Each row is followed by its class.
[ 12 -43  -1  21 -14  20 -55  18  26  -3 -15 -62 -39  -1 -63 -31 -61 -19
  19  41 -34  14  46  24  59 -51   3  31  57  31  66   8  -6]	vazuz
[ 25   4 -25  34 -13  13  -1  16  -8 -39 -30 -16  20 -14 -30   4  30  30
  72   4  14  -1 -11 -23  13 -34 -43  25  26 -61   9  -1 -18]	dok
[-38  34  18 -17   8 -55 -28 -41 -21 -36 -32  13  51  12  28  38  57  33
  11  16  75  -7 -10 -11  20 -13 -36 -26 -12 -47  -3  24  16]	lupup
[ -3  -7   1  17 -41  28 -38  58 -10  33  26 -40 -43  20 -39 -48 -40 -12
  -8  15 -36  -5  88 -25  19 -27 -29  46  42  28  82  18   5]	goge
[  2  36 -11  62   4  -7   3  50 -40  48  18  21  41  19   4  -8  12 -16
 -31 -16  24   6  27 -25 -10  34 -17 -64 -41 -24  54  12 -11]	Feso
[ -20    2  -23    2   20  -19  -11  -26  -25  -85  -50   33   20  -21
   23   32   91   19   67  -11   89  -10 -110   22   -2   -8  -14  -11
    4  -49  -76   -8  -21]	Vud
[-21 -47  10  32   6  -3 -59  17 -18 -23  17  19 -24  -2 -18 -19 -14 -49
 -18  10  19 -10   4  33  -1 -17  -3 -11  19  54  26 -11  -6]	kug
[ -4  76  11  24  -4 -39   0   5 -65 -19  22  47  14   1  -2  15  52 -17
  34  -8  79 -27 -72 -20 -53   5 -25 -30   3 -34 -27  16 -12]	Fopi
[-13  55  29  18  -6  -9   1  28 -61  18  41  37   5   9 -13 -10  28 -27
   4 -14  66 -46  -6 -11 -48   9  -9 -10  -8 -23   5  20  30]	pum
[ 10  -2 -41  52  26  17 -11  40  13 -23 -30  -3  56  -5  -6  12 -10  -2
   3  -7   6  15 -17  20  13  -4  -9 -38  -3 -10   5 -13 -30]	dok
[ -33    0   49  -14   10   28  -39   20   31   57   41  -42   -4   12
  -47  -26 -114  -41  -40   31  -25   -2   35   58   42  -28   12   13
   47   63   35   28   77]	vazuz
[ 10  39 -17  40  21  -9  27  18 -22  -8 -43  66  63  -9  51  45  39  20
  23 -29  67 -18 -77 -29   1  22 -13 -40 -20 -88 -35  15 -26]	vazuz
[-37  22  23   0  -8  23 -17  55  14  78  60 -14  26  17 -24 -28 -95 -44
 -50  16 -17 -36  48  30  -6  -6  -6  20  20  27  44  31  60]	goge
[-39  -6  11  -8   6 -19 -48 -21 -15 -38 -21 -33   8  20 -11   6  11  13
 -25  32  27  19  31  10  39 -15 -25 -16  13  32  31   7  26]	lupup
[-46  35  24   2   3 -12 -26 -23 -11 -13   4  -1  29  20 -18   7  13   1
 -34   7  30 -11  50  14  33  -3 -19 -20  -8 -21  19  14  15]	pum
[ -4  16  16  12   8   2 -20 -15 -42 -40 -12  17  33 -21  12  22  58 -27
  43   7  66   3 -64  16 -33  -8 -28 -29  -7 -39 -35  -4   9]	Feso
[ 17 -15 -27  11 -22 -10 -24  40 -15 -23 -14 -23 -35  -2 -31 -19  18  33
  58  12   2  -6  16 -25  46 -36 -34  44  21 -25  41  12  -9]	Vud
[  3  20 -33  51  14   5   0  30   0 -19 -46  32  57  -6  39  33  23   5
  -7 -25  49   1 -56 -12 -10   4 -17 -46  -2 -49 -38  -4 -29]	goge
[ -34   -3    2  -13   20   -6  -58   17   40   -6   45  -47   15   -9
  -54  -10 -108  -55  -34   20  -25   -1  -11   73   25  -46    8   11
   46   52  -12    4   25]	Fopi
[-45  37  27 -19  -7 -11 -15 -37 -27 -10 -12  11  30  15  26  25  36  -2
  -7  -3  54 -27  -5  15   7  -7 -41 -15  12 -53 -13  15  23]	goge
[  9 -41 -17  57 -12  24 -39  45  32  24  13 -30  -9  29 -49 -35 -67 -28
 -62  18 -41   2  84  24  27 -18  14 -15  28  62 102   6   5]	Guke
[-24  20  33  -4   9 -16   3 -35 -13 -25  -2 -15  18  23 -24  12  -6  16
  -9  17  31  -9  47  20  13  -3 -50  -9   6 -11  15  16  31]	dok
[-41   2  20  -3   4 -27 -27 -39 -25 -17  -7 -34  20  10 -23  12  -7  -3
 -29  19  30  21  41  31  46   1 -37 -26  -3   7  13   8  35]	Feso
[-35  61  43  -3   1  11   7  33 -20  55  61 -20  23  25 -32 -16 -61 -28
  -4  25  -2 -12  30  13 -22  11 -31 -11   2  20  34  36  57]	dok
[ -1  38 -23  55   5  14   3  58  -1  39  -6  19  29  15  25   3 -11  -1
 -42 -13   7  -9   4 -13  -3   5 -11 -21  -4 -31  23   6   2]	goge
[-36 -13  24  -7  -3   7 -63   2 -13  -6  18 -48 -16  25 -41 -19 -31 -28
 -67  29 -13  -1  94  55  54 -23   0   9   7  63  78   0  27]	pum
[ -5 -13  40   6   4  42 -24   6 -38   9  19   8 -15   1 -36 -26 -29 -59
  -2  21  26 -22  -2  44  -3   4   4  -3  31  50  25  17  31]	vazuz
[-13   4   0  25  -6  -7 -20 -34 -22 -57 -15  15   6  11 -11  22  45 -25
   9   5  80  -5 -55  15 -33  -5 -17 -25  25   1 -10  -2  -7]	Guke
[-46 -28  12   8  14   4 -50  21  16  18  24 -14   2 -10  -5  -9 -80 -45
 -23  27 -26 -11  -3  60  26 -31  14   0  21  37   7   3  31]	kug
[-21   1  34  20   7  32 -31  -1 -14  -4  14  21   6   5 -33 -20  -2 -47
   7  17  32 -12  -6  26  -3   4  -3 -14  27  19  15  19   0]	vazuz
[ 19 -19 -38  34 -11 -29 -49  17   5 -73 -21 -36 -20 -13 -37   0  -9   1
  38  25 -12   9  -7  -3  15 -57 -15  20  37  -6  15  -8 -60]	Fopi
[-48  56  27   4  12  -1 -14  17 -22  48  40   2  47   2  -4   2 -33 -25
  -7  20  22  -7   1  30   0   2 -19 -15  -7 -11  -3  29  77]	Feso
[ -8  15  -1  17   6  -1 -15   7 -39 -25  -5  15  22  -7   1   3  48 -12
  27   8  67 -15 -61 -12 -36  -6 -15 -12   9 -21  -9   7   9]	lupup
[-37 -14  27  -2  18  -8 -56   6  31   4  13  -7  14 -23  15  14 -53 -38
   7  29 -16 -10 -43  54  17 -55   2  -4  20  -8 -23   6  24]	kug
[-50  22  13 -13  -3 -39 -16 -40  -3 -46 -29   7  47   5  31  44  46  16
   2 -13  60  -5 -39  -4   6 -10 -45 -12   8 -58 -47   9 -15]	goge
[ 18  49 -33  55  18 -13  -8  45 -19  -4  -5  51  45   4  13  16   3   0
 -20 -14  26 -14 -15 -15   1   5  -9 -47 -17 -34   8   7 -34]	Fopi
[-29 -24  -1 -12   5 -28 -45 -63  21 -85 -45 -22  16  10   4  48  12   9
 -16  13  41  12 -17  39  41 -41 -30  -5  31 -11 -13  -5   8]	Guke
[-30  62  22 -17  -5 -53  -5 -18 -45   3  -7  37  45  21  20  22  58  35
  11   3  77 -21   8 -38  14  10 -44 -25 -16 -55  15  34  40]	lupup
[  7 -35 -45  64  20  11 -47  61  43  -2 -10 -36  23  -7 -38 -14 -37 -25
 -60 -13 -28  16  13  43  41 -33  39 -12   5  27  35 -26 -29]	pum
[ -6   5  45  -7 -19  45 -29  30 -33  38  44  -6 -44  24 -32 -46 -31 -47
  -3  29  -8 -17  52  12  -5   3   4  16  30  54  83  21  35]	vazuz
[ 13  26 -26  41 -29 -15  -9  42 -37 -17 -12  -7   8  -9 -26  -1  29  19
  48  -1  29 -19   8 -43   8 -22 -20  20   5 -56  24  10 -16]	pum
[-30  24  39   0   2   9 -13 -29 -34 -10   4 -18  24  26 -26   1  10  -1
  -6  21  24  -8  51  27  20  -3 -46 -23   6   1  37  17  27]	dok
[ 21   4 -18  31 -16   0  -6  25 -28 -25 -18 -30  -9  -5 -35  -9   6  18
  72  12   9  -5  15 -17   7 -33 -41  25  30 -35  24   9  -7]	dok
[ -6 -23  17   3 -13  52 -35  30  -9  -7  19 -16 -12   3 -11 -22 -15 -52
 -17   7  12 -14  -7  25 -41 -18  -3  14  36  46  20  -8   8]	goge
[-46  21  25   3   1 -12 -42 -11  12  -1  25 -24  14  22 -46  -9 -16 -17
 -53  18   7  -4  63  37  38 -17  -7  -3   5  11  42   7  29]	pum
[-33  -7  32  -9   1  -3 -32 -24  -8 -25   3 -37   8  23 -41  -7  -8   0
 -13  19   6   9  64  28  31 -11 -39   0  15  37  37  11  10]	dok
[  9 -10 -21  29 -33  -7 -45  17  -5 -10  -8 -28 -23  17 -37 -13  -7  -2
  22   7   4  -1  44 -16  35 -43 -26   6  47 -14  65  14  -4]	Guke
[  2  85  45  12  -5  10  30 -15 -74  26  -5  75  21   5  27  18  63  -2
  56  -2  95 -42 -55 -32 -31  25 -29 -31  -4 -83 -16  40  23]	vazuz
[-44  38  53 -13  -8 -19  -6 -41 -46  23  21  -8  12  32 -15  -2  12   6
 -42  13  23   7  82   4  36  22 -48 -35 -16  -5  41  25  62]	Feso
[-45  -5   2   6  -2   2 -52   9  42  13  31 -41  18  19 -39  -7 -89 -42
 -33  27  -4  -5  20  53  17 -36   3  -1  46  41  32  18  46]	Guke
[-47  24  37 -25   7  12 -29  11  18  52  37 -31   5   9 -34 -13 -93 -37
 -17  32 -13  -5  12  54  43 -15   9  19  38  35  20  30  73]	vazuz
[ -8  16  14  25  15  21 -12 -22 -25 -39 -26  22   7  -6   9  19  45 -22
  31   6  65  -7 -84  24 -18 -10   0 -21  27 -28 -31  -3   1]	vazuz
[-31  30  21   2   2 -36 -22 -24 -13 -26 -10 -20   9  14 -10  23  12  15
 -24   6  42  -4  18  16  25 -26 -15  -6   1 -20   2   4  28]	pum
[-36   9  -1  -3   5 -57 -26 -31 -11 -65 -35 -21  30  -5  -2  41  21  14
   2   7  49  -2 -13  22  30 -21 -15  -6  -5 -27 -27   1  -5]	pum
[-36  18  31 -15   7 -14 -24 -56  -2 -25 -28  -1  23  12  12  31  31  10
   2  13  38  -4 -17  31  45 -19 -17 -12  16 -47   4  10  15]	vazuz
[  6  75   4  30 -31 -44   0  32 -42  25  43  37  -5  21 -40 -24   8  13
  28  -2  27 -36  50 -58  -5  -3 -40  -2  14 -48  45  37   3]	Fopi
[  2 -10  17  -8   6  13 -30  18 -23 -16  17  -4 -33   2 -20 -19  27 -27
  14  13  24 -10 -31  35  -3 -19 -10   6  12  24  19   0  18]	Vud
[  9  25 -52  48  32 -25  -5  42  11 -19 -36  45  63  -6  28  20  26  16
   1 -12  40   7 -31 -34   6  11 -13 -56 -23 -64  -7   5 -27]	lupup
[ -1  35 -29  65   2 -12 -12  31  -6  19  -9  26  24  28   5   9   8 -12
 -37  -5  16   4  13  -5  13  12  -7 -62  -7 -22  52  11  -7]	Guke
[  3  32   1  24   7  -4  17   0 -55 -44 -10   1   6  -1   6  20  48 -17
  55   6  63 -11 -69   1 -67   4 -29 -20  -2 -32 -17  -3 -17]	dok
[ -8  34  18  36   1 -12  -5  16 -54 -25  14  17  12  -9 -15  10  44 -33
  16   2  63 -25 -57   0 -53  -2 -14 -13  -9 -26 -19   7  -6]	pum
[-31  -7  10  -1  18  17 -29   8  23   2  -2 -41  34 -15 -13  16 -76 -33
   6  34   1  -7 -55  67  26 -35  13  11  38   9 -14  12  44]	vazuz
[ 12 -24 -47  75  38  -8 -48  52  24 -26 -47  -1  43  -4   3   6   1   4
 -32   4  12  28 -11   4  30 -27   6 -52  -2  11  20  -6 -26]	lupup
[-33  25   6 -13  13  -9 -30  45  11  23  28  -8  36  -8 -10  -5 -59 -15
  11  35  14 -16 -16  18  -4 -23  -2  19  16  14  -2  29  70]	lupup
